Here is a tiny trained network, its code and every weight. The questions are about switching its units off for an input and a class, where a switched-off unit gives its printed mean instead of its output.

import numpy as np


def w(rows, s, z=0):
    codes = np.array(rows[::2]) - 128.0
    scale = np.full(codes.shape[1], s)
    scale[-1] = z or s
    return codes * scale


def f(y):
    return y / 2 * (1 + np.tanh(0.7978845608 * (y + 0.044715 * y**3)))


def log_softmax(a):
    a = a - a.max(-1, keepdims=True)
    return a - np.log(np.exp(a).sum(-1, keepdims=True))


def net(x, mask):
    res = np.array(x, float).reshape(1, 6) / 4 @ E
    y = f(res @ A[0][:, :-1].T + A[0][:, -1])
    res = res + np.where(mask, y, B[0][:, -1]) @ B[0][:, :-1]
    return log_softmax(res[-1] @ U[:, :-1].T + U[:, -1])


A, B = {}, {}
E = w([
[145,131,129,112,193,83,244,78],'x0',
[83,214,226,95,206,117,81,80],'x1',
[125,118,133,130,129,135,129,123],'x2',
[65,178,120,236,169,203,169,187],'x3',
[123,134,124,120,121,143,134,116],'x4',
[126,124,131,124,127,125,129,131],'x5',
],0.011)
A[0] = w([
[146,62,81,124,84,135,106,166,255],'n1',
[32,164,111,235,163,189,173,170,224],'n2',
[137,133,149,95,107,123,55,146,237],'n3',
[136,141,126,111,177,78,248,98,223],'n4',
[168,77,46,137,94,144,191,143,237],'n5',
[148,117,96,136,74,127,105,172,226],'n6',
[158,89,77,167,123,123,192,121,146],'n7',
[154,92,105,67,111,74,134,90,233],'n8',
[113,166,182,121,115,131,59,124,203],'n9',
],0.011,0.0066)
B[0] = w([
[196,94,113,200,43,157,89,86,205],'n1',
[125,241,118,189,146,210,155,188,252],'n2',
[97,69,66,119,164,129,83,100,180],'n3',
[161,184,254,72,150,62,165,95,212],'n4',
[153,89,170,171,33,93,187,190,217],'n5',
[167,88,106,175,69,190,96,101,185],'n6',
[135,123,179,136,69,126,209,194,181],'n7',
[131,87,155,108,91,59,104,127,196],'n8',
[11,103,53,90,184,121,79,112,179],'n9',
],0.0087,0.02)
U = w([
[196,34,72,159,69,145,70,72,248],'0',
[179,163,65,197,74,236,94,178,128],'1',
[174,75,179,101,68,36,160,137,124],'2',
[147,161,171,147,106,138,242,217,57],'3',
[50,52,9,55,190,91,56,74,187],'4',
[9,177,41,159,203,183,81,188,63],'5',
[130,146,197,10,197,64,92,61,163],'6',
[137,240,177,124,253,155,168,87,64],'7',
],0.0064,0.0014)

Each question gives the input, the list of numbers given to net, and the class t.
The units are the neurons (one row each of A and B). Each row of codes is followed by its name. A weight is (code - 128) times the scale printed after its matrix; where a second scale follows, it is the last column's (A, B and U).
mask holds one flag per neuron, in row order. A switched-off neuron (its flag False) gives its mean, the last column of its row in B, instead of its output. The means were averaged over made-up inputs and are rounded, as every weight is.
A unit's drop is (log p(t) with every unit on - log p(t) with that unit switched off) / (log p(t) with every unit on - log p(t) with every unit switched off).
The circuit of an input: a set's keep is (log p(t) with only the set's units on - log p(t) with every unit switched off) / (log p(t) with every unit on - log p(t) with every unit switched off). Starting from all 9 units, units are removed one at a time, each time the one whose removal leaves the highest keep (on an exact tie, the one counted first), for as long as the keep stays at least 0.8.
units of the circuit, in order: the units of the circuit, biggest drop first
most important unit: the unit with the biggest drop
top k neurons: the k neurons with the biggest drops, biggest first
drop of u: that unit's drop, to one decimal
input [-1,6,-4,0,2,8], class 4: most important unit	n2
input [0,-3,0,-6,3,3], class 0: units of the circuit, in order	n4, n1
input [7,2,6,0,3,-6], class 6: units of the circuit, in order	n2, n4
input [0,-6,-2,-2,-2,-1], class 0: top 3 neurons	n1, n4, n2
input [7,1,1,7,-6,7], class 7: units of the circuit, in order	n5, n4
input [-7,1,-6,-5,8,6], class 4: units of the circuit, in order	n9, n3
input [7,1,2,2,3,-1], class 7: units of the circuit, in order	n4, n5
input [0,-5,-4,-4,-7,-2], class 0: top 2 neurons	n1, n4
input [1,-6,-5,-3,3,-8], class 2: units of the circuit, in order	n5, n2
input [-6,-1,0,-2,-1,0], class 0: top 2 neurons	n2, n1
input [0,-5,-3,-1,-6,5], class 0: top 4 neurons	n2, n4, n1, n6
input [1,-4,-8,-2,-6,-2], class 2: top 2 neurons	n2, n5
input [3,7,7,-3,7,-6], class 6: drop of n2	0.2
input [-4,-6,-2,-1,3,-3], class 0: drop of n2	0.9
input [-6,5,-2,1,-7,6], class 5: drop of n8	0.2
input [-3,-1,-4,-2,-3,-5], class 0: top neuron	n2
input [2,6,6,8,-6,-8], class 7: drop of n4	0.1
input [6,1,6,8,-6,4], class 7: top 2 neurons	n5, n4
